Below are the code and all the weights of a small trained network. Each question names an input and a target symbol and asks about switching units off, where a switched-off unit gives its printed mean instead of its output.

import numpy as np


def w(rows, s, z=0):
    codes = np.array(rows[::2]) - 128.0
    scale = np.full(codes.shape[1], s)
    scale[-1] = z or s
    return codes * scale


def norm(h):
    return h / np.sqrt((h * h).mean(-1, keepdims=True) + 1e-5)


def f(y):
    return np.maximum(y, 0)


def softmax(a):
    e = np.exp(a - a.max(-1, keepdims=True))
    return e / e.sum(-1, keepdims=True)


def log_softmax(a):
    a = a - a.max(-1, keepdims=True)
    return a - np.log(np.exp(a).sum(-1, keepdims=True))


def net(x, mask):
    ids = ['βγδεζηθλμξπστφω'.index(c) for c in x.split()]
    T = len(ids)
    res = E[ids] + P[:T]
    r = norm(res)
    for j in range(3):
        rows = slice(2 * j, 2 * j + 2)
        q, k, v = (r @ M[0][rows].T for M in (Q, K, V))
        z = softmax(np.where(np.tri(T) > 0, q @ k.T / 2**0.5, -1e9)) @ v
        o = O[0][rows]
        res = res + np.where(mask[j], z, o[:, -1]) @ o[:, :-1]
    y = f(norm(res) @ A[0][:, :-1].T + A[0][:, -1])
    res = res + np.where(mask[3:7], y, B[0][:, -1]) @ B[0][:, :-1]
    return log_softmax(norm(res)[-1] @ U[:, :-1].T + U[:, -1])


Q, K, V, O, A, B = {}, {}, {}, {}, {}, {}
E = w([
[144,150,172,141,95],'β',
[137,159,184,163,98],'γ',
[143,143,72,100,170],'δ',
[144,150,204,147,68],'ε',
[150,156,183,142,93],'ζ',
[147,141,69,95,183],'η',
[143,167,177,153,117],'θ',
[133,146,83,105,171],'λ',
[110,142,85,113,170],'μ',
[127,145,81,100,173],'ξ',
[113,155,90,124,162],'π',
[151,113,135,129,174],'σ',
[142,71,135,159,32],'τ',
[6,181,148,133,68],'φ',
[61,74,98,66,49],'ω',
],0.012)
P = w([
[217,140,254,53,105],'0',
[238,174,129,95,80],'1',
[213,169,116,116,101],'2',
[195,154,116,127,124],'3',
[166,145,127,140,146],'4',
[145,139,132,144,178],'5',
[131,136,128,160,213],'6',
[123,128,119,157,232],'7',
[111,124,111,178,234],'8',
[108,112,110,181,240],'9',
[117,104,112,181,230],'10',
],0.0055)
Q[0] = w([
[189,133,69,170,130],'h0',
[181,113,154,203,201],'h0',
[153,102,138,149,108],'h1',
[93,138,190,149,157],'h1',
[70,113,151,170,9],'h2',
[93,109,157,146,147],'h2',
],0.011)
K[0] = w([
[67,64,59,150,80],'h0',
[21,57,84,225,169],'h0',
[176,76,135,115,124],'h1',
[135,141,100,146,229],'h1',
[2,156,115,104,37],'h2',
[58,179,94,46,209],'h2',
],0.0075)
V[0] = w([
[204,176,124,255,207],'h0',
[122,182,156,30,149],'h0',
[127,205,177,133,209],'h1',
[163,46,33,89,164],'h1',
[66,141,96,167,242],'h2',
[100,97,13,109,117],'h2',
],0.0062)
O[0] = w([
[245,129,133,168,169,130],'h0',
[155,122,24,115,98,84],'h0',
[146,87,126,98,2,89],'h1',
[164,96,178,94,146,116],'h1',
[117,183,107,156,65,3],'h2',
[121,154,36,89,155,82],'h2',
],0.0074,0.0044)
A[0] = w([
[111,253,233,82,149,211],'n0',
[193,61,125,89,19,166],'n1',
[168,230,46,175,162,251],'n2',
[89,56,207,166,109,222],'n3',
],0.007,0.0023)
B[0] = w([
[40,2,59,126,96,193],'n0',
[39,98,150,124,108,186],'n1',
[100,58,200,204,14,171],'n2',
[132,192,64,150,160,254],'n3',
],0.0074,0.0071)
U = w([
[68,30,139,106,99,209],'β',
[154,125,92,208,196,253],'γ',
[169,166,108,78,122,77],'δ',
[144,185,155,93,142,46],'ε',
[147,181,158,91,134,52],'ζ',
[171,141,116,71,99,94],'η',
[176,152,106,113,95,66],'θ',
[152,162,128,97,92,66],'λ',
[143,171,123,104,102,41],'μ',
[157,164,114,107,107,40],'ξ',
[137,196,142,122,97,54],'π',
[224,111,202,126,97,121],'σ',
[97,63,129,204,214,145],'τ',
[69,227,70,151,70,111],'φ',
[52,141,7,78,158,120],'ω',
],0.011,0.0054)

Each question gives the input, a string of symbols that net reads in full, and the target symbol t.
The units are the heads (2 rows each of Q, K, V and O) and the neurons (one row each of A and B). Each row of codes is followed by its name. A weight is (code - 128) times the scale printed after its matrix; where a second scale follows, it is the last column's (O, A, B and U).
mask holds one flag per unit, heads first, then neurons. A switched-off unit (its flag False) gives its mean, the last column of its rows in O or B, instead of its output. The means were averaged over made-up inputs and are rounded, as every weight is.
A unit's drop is (log p(t) with every unit on - log p(t) with that unit switched off) / (log p(t) with every unit on - log p(t) with every unit switched off).
The circuit of an input: a set's keep is (log p(t) with only the set's units on - log p(t) with every unit switched off) / (log p(t) with every unit on - log p(t) with every unit switched off). Starting from all 7 units, units are removed one at a time, each time the one whose removal leaves the highest keep (on an exact tie, the one counted first), for as long as the keep stays at least 0.8.
circuit, biggest first: the units of the circuit, biggest drop first
most important unit: the unit with the biggest drop
k most important neurons: the k neurons with the biggest drops, biggest first
which heads matter: for each layer, one digit per head in row order, 1 if its drop is at least 0.15 and else 0, layers parted by /
input τ γ γ τ η τ σ, target β: 3 most important neurons	[n0 n2 n3]
input φ τ η μ, target β: circuit, biggest first	[n2]
input φ η γ τ τ ω τ λ, target β: circuit, biggest first	[n2 n3]
input τ τ τ η, target τ: circuit, biggest first	[h1 n2]
input γ τ τ ζ μ, target β: 3 most important neurons	[n3 n2 n0]
input τ τ μ, target τ: 2 most important neurons	[n2 n1]
input τ τ λ, target τ: circuit, biggest first	[h1 n2]
input τ δ τ θ, target β: which heads matter	000
input τ τ ζ τ ζ τ η τ, target γ: circuit, biggest first	[n3 n0]
input θ τ ω, target ω: which heads matter	011
input σ τ γ, target τ: which heads matter	001
input γ ω σ σ σ η, target β: which heads matter	000
input δ τ δ τ, target τ: circuit, biggest first	[h1 h2]
input τ ω σ, target β: most important unit	n0
input τ τ β, target τ: which heads matter	011
input τ σ ξ φ, target β: which heads matter	100
input τ τ γ, target τ: circuit, biggest first	[h2 h1]
input σ τ δ ω γ τ, target ω: circuit, biggest first	[h2 n2]
input σ η τ σ θ, target β: which heads matter	010
input σ η τ γ σ σ η γ, target σ: most important unit	h0
input σ μ θ σ, target σ: 2 most important neurons	[n0 n3]
input φ τ τ τ σ τ σ τ τ η β, target β: which heads matter	011
input γ τ σ ε, target β: which heads matter	010
input γ ε σ ω σ, target ω: which heads matter	100
input λ τ η τ δ τ τ ξ, target β: which heads matter	001
